Below is a small trained network, with its code and all its weights. Each question gives an input and a target symbol and asks what happens when units are switched off, that is, made to give their printed mean instead of their output.

import numpy as np


def w(rows, s, z=0):
    codes = np.array(rows[::2]) - 128.0
    scale = np.full(codes.shape[1], s)
    scale[-1] = z or s
    return codes * scale


def f(y):
    return y / 2 * (1 + np.tanh(0.7978845608 * (y + 0.044715 * y**3)))


def softmax(a):
    e = np.exp(a - a.max(-1, keepdims=True))
    return e / e.sum(-1, keepdims=True)


def log_softmax(a):
    a = a - a.max(-1, keepdims=True)
    return a - np.log(np.exp(a).sum(-1, keepdims=True))


def net(x, mask):
    ids = ['γδεζηθλμξπστω'.index(c) for c in x.split()]
    T = len(ids)
    res = E[ids] + P[:T]
    q, k, v = (res @ M[0].T for M in (Q, K, V))
    z = softmax(np.where(np.tri(T) > 0, q @ k.T / 3**0.5, -1e9)) @ v
    res = res + np.where(mask[0], z, O[0][:, -1]) @ O[0][:, :-1]
    y = f(res @ A[0][:, :-1].T + A[0][:, -1])
    res = res + np.where(mask[1:9], y, B[0][:, -1]) @ B[0][:, :-1]
    return log_softmax(res[-1] @ U[:, :-1].T + U[:, -1])


Q, K, V, O, A, B = {}, {}, {}, {}, {}, {}
E = w([
[201,196,88],'γ',
[188,203,175],'δ',
[70,59,197],'ε',
[116,97,115],'ζ',
[161,160,138],'η',
[195,187,92],'θ',
[238,245,101],'λ',
[148,125,57],'μ',
[120,127,201],'ξ',
[33,3,138],'π',
[216,205,45],'σ',
[155,161,170],'τ',
[75,32,54],'ω',
],0.011)
P = w([
[214,54,177],'0',
[144,111,46],'1',
[215,33,60],'2',
[102,171,237],'3',
[212,83,254],'4',
[82,157,43],'5',
[142,114,9],'6',
[70,208,244],'7',
[103,122,193],'8',
],0.013)
Q[0] = w([
[37,121,103],'head 1',
[180,155,64],'head 1',
[11,245,124],'head 1',
],0.013)
K[0] = w([
[133,145,161],'head 1',
[148,114,170],'head 1',
[7,218,91],'head 1',
],0.013)
V[0] = w([
[46,34,155],'head 1',
[158,199,111],'head 1',
[113,169,252],'head 1',
],0.015)
O[0] = w([
[107,250,125,147],'head 1',
[158,37,97,43],'head 1',
[226,140,226,3],'head 1',
],0.015,0.0039)
A[0] = w([
[130,29,31,42],'neuron 1',
[62,146,152,117],'neuron 2',
[113,30,174,92],'neuron 3',
[254,89,111,253],'neuron 4',
[97,123,165,104],'neuron 5',
[96,43,71,193],'neuron 6',
[170,155,158,236],'neuron 7',
[69,158,111,132],'neuron 8',
],0.0082,0.0058)
B[0] = w([
[99,103,129,226],'neuron 1',
[211,113,146,174],'neuron 2',
[245,99,87,183],'neuron 3',
[89,86,125,215],'neuron 4',
[175,133,165,129],'neuron 5',
[90,187,145,245],'neuron 6',
[69,98,177,170],'neuron 7',
[185,116,80,195],'neuron 8',
],0.012)
U = w([
[151,65,103,85],'γ',
[248,77,171,119],'δ',
[91,155,230,3],'ε',
[155,115,138,255],'ζ',
[151,78,167,177],'η',
[147,71,121,17],'θ',
[221,61,86,53],'λ',
[51,117,94,193],'μ',
[76,88,255,106],'ξ',
[230,162,147,160],'π',
[106,65,85,56],'σ',
[142,70,206,187],'τ',
[206,119,24,54],'ω',
],0.0091,0.0081)

Each question gives the input, a string of symbols that net reads in full, and the target symbol t.
The units are the heads (3 rows each of Q, K, V and O) and the neurons (one row each of A and B). Each row of codes is followed by its name. A weight is (code - 128) times the scale printed after its matrix; where a second scale follows, it is the last column's (O, A, B and U).
mask holds one flag per unit, heads first, then neurons. A switched-off unit (its flag False) gives its mean, the last column of its rows in O or B, instead of its output. The means were averaged over made-up inputs and are rounded, as every weight is.
A unit's drop is (log p(t) with every unit on - log p(t) with that unit switched off) / (log p(t) with every unit on - log p(t) with every unit switched off).
The circuit of an input: a set's keep is (log p(t) with only the set's units on - log p(t) with every unit switched off) / (log p(t) with every unit on - log p(t) with every unit switched off). Starting from all 9 units, units are removed one at a time, each time the one whose removal leaves the highest keep (on an exact tie, the one counted first), for as long as the keep stays at least 0.8.
circuit, biggest first: the units of the circuit, biggest drop first
unit that matters most: the unit with the biggest drop
k most important neurons: the k neurons with the biggest drops, biggest first
drop of u: that unit's drop, to one decimal
input μ ξ ω μ σ, target ω: 2 most important neurons	neuron 8; neuron 7
input ξ ω ε ε, target ω: 2 most important neurons	neuron 8; neuron 2
input η π λ σ ζ, target λ: unit that matters most	neuron 3
input μ ζ δ μ ε δ ω, target ε: circuit, biggest first	head 1; neuron 7
input ξ μ μ, target ξ: circuit, biggest first	head 1; neuron 7; neuron 3
input ω ω τ π ζ η, target π: 2 most important neurons	neuron 4; neuron 1
input ξ ω π ε ζ ε π ξ π, target π: circuit, biggest first	head 1; neuron 2; neuron 8
input ζ η π ξ π π μ μ, target π: circuit, biggest first	head 1; neuron 2; neuron 4
input γ ζ ω μ σ ω μ, target σ: circuit, biggest first	head 1; neuron 4; neuron 1
input π π π λ, target π: 2 most important neurons	neuron 2; neuron 8
input μ π π, target μ: 2 most important neurons	neuron 3; neuron 6
input μ π π μ π δ λ π, target δ: circuit, biggest first	neuron 3; head 1
input μ ω ε ω, target ω: circuit, biggest first	head 1; neuron 8; neuron 2
input ω μ δ σ ξ μ μ, target ξ: circuit, biggest first	head 1; neuron 7; neuron 4
input μ μ ε, target μ: most important neuron	neuron 3
input π τ π τ σ, target π: 2 most important neurons	neuron 8; neuron 2
input ω ξ ω π ξ θ μ θ λ, target μ: 4 most important neurons	neuron 3; neuron 2; neuron 8; neuron 5
input ω ω ξ, target ω: 2 most important neurons	neuron 8; neuron 6
input λ μ μ, target λ: 2 most important neurons	neuron 3; neuron 7
input π δ τ, target π: most important neuron	neuron 4
input μ ε δ π, target ε: 2 most important neurons	neuron 3; neuron 7
input π π μ ω, target π: 2 most important neurons	neuron 2; neuron 8
input η ξ μ ω δ μ μ τ, target μ: drop of head 1	1.7
input μ μ μ ξ π, target μ: drop of head 1	1.6
input ξ μ δ, target ξ: drop of neuron 7	0.3
input λ δ λ ξ, target δ: drop of neuron 1	0.0
input μ π γ, target μ: most important neuron	neuron 6
